Here is a tiny trained network, its code and every weight. The questions are about switching its units off for an input and a target symbol, where a switched-off unit gives its printed mean instead of its output.

import numpy as np


def w(rows, s, z=0):
    codes = np.array(rows[::2]) - 128.0
    scale = np.full(codes.shape[1], s)
    scale[-1] = z or s
    return codes * scale


def norm(h):
    return h / np.sqrt((h * h).mean(-1, keepdims=True) + 1e-5)


def f(y):
    return np.maximum(y, 0)


def softmax(a):
    e = np.exp(a - a.max(-1, keepdims=True))
    return e / e.sum(-1, keepdims=True)


def log_softmax(a):
    a = a - a.max(-1, keepdims=True)
    return a - np.log(np.exp(a).sum(-1, keepdims=True))


def net(x, mask):
    ids = ['γδεζηθλμστφω'.index(c) for c in x.split()]
    T = len(ids)
    res = E[ids] + P[:T]
    u = 0
    for l in range(3):
        q, k, v = (norm(res) @ M[l].T for M in (Q, K, V))
        z = softmax(np.where(np.tri(T) > 0, q @ k.T / 4**0.5, -1e9)) @ v
        res = res + np.where(mask[u], z, O[l][:, -1]) @ O[l][:, :-1]
        u += 1
        y = f(norm(res) @ A[l][:, :-1].T + A[l][:, -1])
        res = res + np.where(mask[u : u + 8], y, B[l][:, -1]) @ B[l][:, :-1]
        u += 8
    return log_softmax(norm(res)[-1] @ U[:, :-1].T + U[:, -1])


Q, K, V, O, A, B = {}, {}, {}, {}, {}, {}
E = w([
[217,145,110,67,57,113,131,203],'γ',
[90,162,47,121,112,131,201,156],'δ',
[19,116,90,115,130,170,114,149],'ε',
[113,43,102,164,91,156,191,159],'ζ',
[161,129,159,151,114,219,156,175],'η',
[164,135,120,80,76,174,72,119],'θ',
[91,142,145,204,38,92,107,82],'λ',
[139,134,109,85,137,177,230,27],'μ',
[91,64,213,130,173,146,60,139],'σ',
[85,100,156,109,135,57,146,226],'τ',
[136,43,130,59,124,81,123,131],'φ',
[92,254,155,119,160,138,133,111],'ω',
],0.0078)
P = w([
[129,65,25,157,144,205,79,181],'0',
[99,101,118,137,90,168,122,167],'1',
[105,125,138,127,95,136,141,145],'2',
[99,136,184,109,106,117,167,125],'3',
[95,142,219,90,93,107,188,130],'4',
[86,165,254,61,89,92,203,137],'5',
],0.0046)
Q[0] = w([
[122,77,142,82,103,150,174,155],'L0H0',
[76,148,253,93,92,119,136,164],'L0H0',
[63,122,191,161,102,70,161,108],'L0H0',
[108,166,167,45,2,109,166,124],'L0H0',
],0.0081)
K[0] = w([
[106,94,208,87,59,21,112,97],'L0H0',
[105,183,205,55,172,12,185,87],'L0H0',
[153,138,187,20,206,75,140,130],'L0H0',
[86,119,253,120,202,37,142,59],'L0H0',
],0.0055)
V[0] = w([
[186,173,40,92,32,70,196,144],'L0H0',
[148,145,147,82,194,79,123,254],'L0H0',
[83,95,146,228,22,58,63,135],'L0H0',
[154,34,107,35,154,174,132,138],'L0H0',
],0.0042)
O[0] = w([
[151,120,80,65,1,129,140,170,144],'L0H0',
[211,151,75,160,152,133,72,175,152],'L0H0',
[102,125,203,160,114,23,116,200,181],'L0H0',
[200,78,173,69,181,94,160,77,248],'L0H0',
],0.0049,0.0012)
A[0] = w([
[134,121,120,131,146,107,106,99,5],'L0N0',
[99,79,142,176,83,167,10,118,141],'L0N1',
[139,81,96,178,192,112,109,112,55],'L0N2',
[142,119,123,150,135,85,110,97,47],'L0N3',
[180,50,27,110,135,143,36,121,76],'L0N4',
[121,154,2,136,194,51,227,61,70],'L0N5',
[109,138,67,203,99,67,49,101,35],'L0N6',
[145,142,77,145,154,133,133,110,50],'L0N7',
],0.0042,0.0023)
B[0] = w([
[126,160,154,168,138,132,114,136,128],'L0N0',
[144,190,203,78,188,78,135,103,249],'L0N1',
[110,108,145,97,151,103,175,198,153],'L0N2',
[116,149,147,92,118,129,141,85,130],'L0N3',
[140,149,220,1,154,110,144,132,219],'L0N4',
[156,227,198,75,253,76,215,173,203],'L0N5',
[128,241,186,72,125,106,177,92,158],'L0N6',
[141,133,87,124,120,111,133,120,134],'L0N7',
],0.0036,0.0014)
Q[1] = w([
[137,101,91,106,141,38,133,141],'L1H0',
[67,190,253,119,67,169,248,197],'L1H0',
[42,131,224,105,119,124,248,200],'L1H0',
[148,124,19,193,144,125,123,108],'L1H0',
],0.0062)
K[1] = w([
[174,185,119,63,144,127,96,104],'L1H0',
[2,191,158,236,46,62,146,76],'L1H0',
[32,198,191,145,79,73,134,87],'L1H0',
[187,53,84,76,111,142,45,145],'L1H0',
],0.0062)
V[1] = w([
[132,220,147,185,113,157,90,114],'L1H0',
[37,111,115,209,85,6,3,50],'L1H0',
[32,146,52,4,254,181,133,244],'L1H0',
[138,203,96,113,155,57,207,136],'L1H0',
],0.0033)
O[1] = w([
[170,139,89,79,155,139,72,156,144],'L1H0',
[97,75,139,3,154,184,121,182,27],'L1H0',
[41,173,79,223,70,119,47,61,254],'L1H0',
[120,163,83,109,125,108,150,155,163],'L1H0',
],0.0048,0.0012)
A[1] = w([
[103,163,28,81,153,34,190,173,61],'L1N0',
[106,32,79,209,110,107,181,126,5],'L1N1',
[2,136,42,148,138,125,56,93,104],'L1N2',
[93,151,42,215,178,35,180,140,105],'L1N3',
[172,82,86,86,239,104,190,246,37],'L1N4',
[194,118,123,231,220,196,119,103,33],'L1N5',
[73,83,116,243,118,80,89,210,51],'L1N6',
[208,165,171,88,90,134,1,14,3],'L1N7',
],0.005,0.0052)
B[1] = w([
[67,136,122,160,8,101,81,101,186],'L1N0',
[135,111,191,17,62,154,239,93,168],'L1N1',
[120,78,182,142,107,76,99,63,251],'L1N2',
[73,113,94,113,37,116,167,188,235],'L1N3',
[167,143,182,132,111,81,2,42,210],'L1N4',
[151,84,165,204,21,132,111,114,187],'L1N5',
[107,42,190,88,113,214,162,136,216],'L1N6',
[155,156,223,113,76,16,196,87,175],'L1N7',
],0.0059,0.0019)
Q[2] = w([
[134,162,87,34,200,174,75,138],'L2H0',
[202,111,84,234,129,161,121,106],'L2H0',
[151,122,88,214,156,140,92,81],'L2H0',
[108,169,192,254,84,247,184,167],'L2H0',
],0.0092)
K[2] = w([
[87,207,60,103,171,121,102,115],'L2H0',
[157,83,85,192,103,94,71,67],'L2H0',
[114,79,75,154,117,119,76,86],'L2H0',
[182,108,148,254,73,215,125,108],'L2H0',
],0.0094)
V[2] = w([
[137,1,70,169,112,93,81,89],'L2H0',
[78,124,109,98,99,124,105,61],'L2H0',
[104,100,66,166,88,65,141,93],'L2H0',
[148,60,141,141,112,10,148,108],'L2H0',
],0.0055)
O[2] = w([
[106,171,122,3,161,81,172,143,76],'L2H0',
[163,168,164,129,165,142,168,164,160],'L2H0',
[119,123,169,48,192,106,130,160,123],'L2H0',
[78,162,64,97,198,136,106,161,247],'L2H0',
],0.0056,0.0016)
A[2] = w([
[99,166,61,55,219,53,144,119,67],'L2N0',
[97,109,139,136,113,129,88,244,1],'L2N1',
[158,103,171,182,204,101,2,179,30],'L2N2',
[126,181,26,153,202,154,180,67,24],'L2N3',
[192,135,87,150,124,63,3,210,60],'L2N4',
[204,65,146,88,165,117,83,153,61],'L2N5',
[114,225,67,168,188,142,42,77,31],'L2N6',
[177,152,32,132,88,84,115,116,98],'L2N7',
],0.0069,0.0046)
B[2] = w([
[202,30,40,210,104,160,79,131,238],'L2N0',
[135,134,172,184,70,22,90,254,252],'L2N1',
[119,206,87,149,238,189,246,171,220],'L2N2',
[108,177,29,80,183,186,63,22,184],'L2N3',
[201,173,118,100,92,204,240,183,223],'L2N4',
[119,236,145,124,128,47,100,75,236],'L2N5',
[170,133,176,31,71,245,93,213,200],'L2N6',
[114,193,146,176,212,145,153,177,212],'L2N7',
],0.0062,0.0016)
U = w([
[217,193,83,117,137,135,193,196,79],'γ',
[56,194,28,172,89,80,158,116,107],'δ',
[9,91,132,126,142,120,59,60,120],'ε',
[110,50,151,44,104,182,227,127,80],'ζ',
[170,104,134,254,87,153,114,79,184],'η',
[169,171,189,82,120,31,120,54,135],'θ',
[127,127,141,132,131,113,115,138,25],'λ',
[122,154,45,98,143,173,155,17,156],'μ',
[106,146,168,151,244,143,153,130,167],'σ',
[113,86,174,135,105,64,66,245,77],'τ',
[200,48,86,99,152,107,83,119,252],'φ',
[116,159,113,58,103,224,34,129,130],'ω',
],0.0079,0.004)

Each question gives the input, a string of symbols that net reads in full, and the target symbol t.
The units are the heads (4 rows each of Q, K, V and O) and the neurons (one row each of A and B). Each row of codes is followed by its name. A weight is (code - 128) times the scale printed after its matrix; where a second scale follows, it is the last column's (O, A, B and U).
mask holds one flag per unit, layer by layer, with each layer's heads first. A switched-off unit (its flag False) gives its mean, the last column of its rows in O or B, instead of its output. The means were averaged over made-up inputs and are rounded, as every weight is.
A unit's drop is (log p(t) with every unit on - log p(t) with that unit switched off) / (log p(t) with every unit on - log p(t) with every unit switched off).
The circuit of an input: a set's keep is (log p(t) with only the set's units on - log p(t) with every unit switched off) / (log p(t) with every unit on - log p(t) with every unit switched off). Starting from the 12 units with the biggest drops (on a tie, the unit counted first), units are removed one at a time, each time the one whose removal leaves the highest keep (on an exact tie, the one counted first), for as long as the keep stays at least 0.8.
circuit, biggest first: the units of the circuit, biggest drop first
unit that matters most: the unit with the biggest drop
k most important neurons: the k neurons with the biggest drops, biggest first
top k neurons in layer l: the k neurons of layer l with the biggest drops, biggest first
drop of u: that unit's drop, to one decimal
input τ η ω, target ω: 2 most important neurons => (L2N6, L1N5)
input η η μ λ ω ζ, target η: circuit, biggest first => (L2H0, L0H0)
input λ τ θ ω ζ ε, target η: circuit, biggest first => (L2H0, L1H0)
input ζ θ ζ θ λ δ, target τ: circuit, biggest first => (L0H0, L1H0, L2N1, L2H0)
input λ τ φ, target θ: circuit, biggest first => (L2N5, L0H0)
input ω σ σ η λ θ, target τ: circuit, biggest first => (L0H0, L2H0, L1H0, L2N1)
input θ ζ λ τ ω ζ, target η: circuit, biggest first => (L2H0, L1H0, L0H0, L1N4)
input ω σ ω θ, target θ: circuit, biggest first => (L1N7)
input γ λ η, target τ: circuit, biggest first => (L0H0, L2N1)
input θ τ η σ λ, target σ: circuit, biggest first => (L0H0, L1H0, L2N2, L2H0)
input θ η ω δ η, target ω: 2 most important neurons => (L1N5, L1N3)
input λ η ε, target τ: top 2 neurons in layer 0 => (L0N6, L0N1)
input θ ζ η θ λ τ, target γ: 3 most important neurons => (L2N4, L1N4, L2N2)
input μ μ μ η, target η: circuit, biggest first => (L2H0)
input θ τ ζ ω λ δ, target η: 3 most important neurons => (L1N4, L0N6, L0N1)
input φ θ λ τ ζ ζ, target γ: 2 most important neurons => (L1N4, L2N4)
input δ σ τ σ μ, target μ: 2 most important neurons => (L2N3, L2N0)
input γ σ θ λ, target σ: 2 most important neurons => (L2N2, L1N3)
input ε τ ζ λ, target γ: 2 most important neurons => (L2N4, L2N2)
input λ ω γ, target η: circuit, biggest first => (L2H0)
input η θ λ ζ, target τ: 2 most important neurons => (L2N1, L1N4)
input δ ε λ σ η ζ, target σ: 2 most important neurons => (L2N2, L1N4)
input μ ζ ω ζ τ γ, target γ: top 2 neurons in layer 2 => (L2N4, L2N7)
input μ η λ σ ε, target σ: 2 most important neurons => (L2N2, L1N4)
input λ τ ζ, target γ: top 3 neurons in layer 2 => (L2N4, L2N2, L2N5)
input ω μ ω η ω, target η: drop of L2H0 => 1.2
input ε φ λ, target θ: unit that matters most => L1H0
input η μ η σ θ η, target σ: drop of L1H0 => 0.6
